Below is a small trained network, with its code and all its weights. Each question gives an input and a class and asks what happens when units are switched off, that is, made to give their printed mean instead of their output.

import numpy as np


def w(rows, s, z=0):
    codes = np.array(rows[::2]) - 128.0
    scale = np.full(codes.shape[1], s)
    scale[-1] = z or s
    return codes * scale


def f(y):
    return np.maximum(y, 0)


def log_softmax(a):
    a = a - a.max(-1, keepdims=True)
    return a - np.log(np.exp(a).sum(-1, keepdims=True))


def net(x, mask):
    res = np.array(x, float).reshape(1, 8) / 4 @ E
    y = f(res @ A[0][:, :-1].T + A[0][:, -1])
    res = res + np.where(mask, y, B[0][:, -1]) @ B[0][:, :-1]
    return log_softmax(res[-1] @ U[:, :-1].T + U[:, -1])


A, B = {}, {}
E = w([
[141,134,36,227,182,237,202],'x0',
[64,150,81,136,129,197,18],'x1',
[137,159,73,89,81,48,141],'x2',
[188,232,220,226,75,91,161],'x3',
[120,23,234,77,51,100,89],'x4',
[86,223,27,26,172,55,192],'x5',
[21,223,158,113,132,233,50],'x6',
[228,113,82,145,222,83,2],'x7',
],0.0061)
A[0] = w([
[149,197,130,146,71,73,218,254],'neuron 0',
[190,158,70,194,175,133,74,198],'neuron 1',
[2,141,95,86,113,220,158,237],'neuron 2',
[190,174,152,204,111,94,23,164],'neuron 3',
[172,131,177,184,122,177,46,157],'neuron 4',
[185,120,198,221,78,116,216,193],'neuron 5',
[49,148,56,73,99,104,224,90],'neuron 6',
[90,111,160,39,125,247,52,144],'neuron 7',
[210,70,143,115,81,52,109,163],'neuron 8',
[52,212,113,116,109,111,159,205],'neuron 9',
[177,41,137,67,135,9,90,194],'neuron 10',
[186,167,49,187,187,148,92,241],'neuron 11',
[154,139,179,179,100,153,67,33],'neuron 12',
[107,178,198,40,130,73,44,220],'neuron 13',
],0.0075,0.0038)
B[0] = w([
[91,222,187,55,164,162,246,232],'neuron 0',
[134,136,48,98,197,246,81,219],'neuron 1',
[56,59,61,239,95,19,196,252],'neuron 2',
[188,231,114,192,57,226,48,222],'neuron 3',
[171,145,130,237,86,176,104,207],'neuron 4',
[170,143,254,120,239,226,232,235],'neuron 5',
[208,193,63,114,9,28,204,218],'neuron 6',
[24,19,112,212,145,31,73,219],'neuron 7',
[193,102,241,72,113,103,80,224],'neuron 8',
[69,186,60,113,75,132,188,213],'neuron 9',
[217,38,185,21,77,118,37,254],'neuron 10',
[129,138,11,108,228,213,110,240],'neuron 11',
[167,142,128,210,138,140,169,172],'neuron 12',
[11,175,153,85,42,181,41,249],'neuron 13',
],0.0061,0.0086)
U = w([
[174,140,253,135,197,163,235,200],'0',
[164,164,55,106,37,29,234,92],'1',
[59,222,173,55,43,117,68,3],'2',
[97,145,119,158,159,191,175,122],'3',
[22,36,146,215,85,54,92,225],'4',
[192,166,133,225,102,183,48,84],'5',
[212,14,217,43,64,89,26,97],'6',
[149,123,31,87,254,140,79,155],'7',
],0.007,0.0037)

Each question gives the input, the list of numbers given to net, and the class t.
The units are the neurons (one row each of A and B). Each row of codes is followed by its name. A weight is (code - 128) times the scale printed after its matrix; where a second scale follows, it is the last column's (A, B and U).
mask holds one flag per neuron, in row order. A switched-off neuron (its flag False) gives its mean, the last column of its row in B, instead of its output. The means were averaged over made-up inputs and are rounded, as every weight is.
A unit's drop is (log p(t) with every unit on - log p(t) with that unit switched off) / (log p(t) with every unit on - log p(t) with every unit switched off).
The circuit of an input: a set's keep is (log p(t) with only the set's units on - log p(t) with every unit switched off) / (log p(t) with every unit on - log p(t) with every unit switched off). Starting from the 12 units with the biggest drops (on a tie, the unit counted first), units are removed one at a time, each time the one whose removal leaves the highest keep (on an exact tie, the one counted first), for as long as the keep stays at least 0.8.
units of the circuit, in order: the units of the circuit, biggest drop first
most important unit: the unit with the biggest drop
top k neurons: the k neurons with the biggest drops, biggest first
drop when u is switched off: that unit's drop, to one decimal
input [-8,8,-5,-1,-7,4,-6,-8], class 1: top neuron : [neuron 6]
input [-3,-5,7,5,-6,-6,8,-3], class 0: top 2 neurons : [neuron 5; neuron 0]
input [-2,-6,3,-2,-3,-7,4,-4], class 0: units of the circuit, in order : [neuron 5; neuron 13]
input [-7,-6,0,-8,4,5,8,0], class 4: top 2 neurons : [neuron 7; neuron 2]
input [6,2,8,-1,-5,-7,-5,-1], class 7: units of the circuit, in order : [neuron 11; neuron 1]
input [-1,0,3,-4,6,7,6,-3], class 1: top 2 neurons : [neuron 6; neuron 9]
input [-6,-2,7,7,2,2,-2,-7], class 0: top 2 neurons : [neuron 5; neuron 0]
input [8,-1,-2,2,-5,-3,-3,-3], class 0: top 2 neurons : [neuron 5; neuron 13]
input [2,-7,8,6,1,-5,8,2], class 0: top 2 neurons : [neuron 5; neuron 0]
input [8,-3,8,-6,-4,4,4,1], class 1: top 2 neurons : [neuron 6; neuron 2]
input [3,-3,-6,0,5,-8,-2,7], class 5: top 3 neurons : [neuron 4; neuron 3; neuron 12]
input [-2,4,8,3,6,4,-5,-1], class 6: top 2 neurons : [neuron 10; neuron 8]
input [7,-3,3,6,2,-1,8,-5], class 0: drop when neuron 13 is switched off : 0.1
input [4,-5,8,-8,-5,-8,6,-1], class 4: drop when neuron 7 is switched off : 0.1
input [-3,0,2,6,4,-5,1,-7], class 0: drop when neuron 5 is switched off : 0.2
input [8,8,0,2,-7,4,8,-2], class 7: most important unit : neuron 11
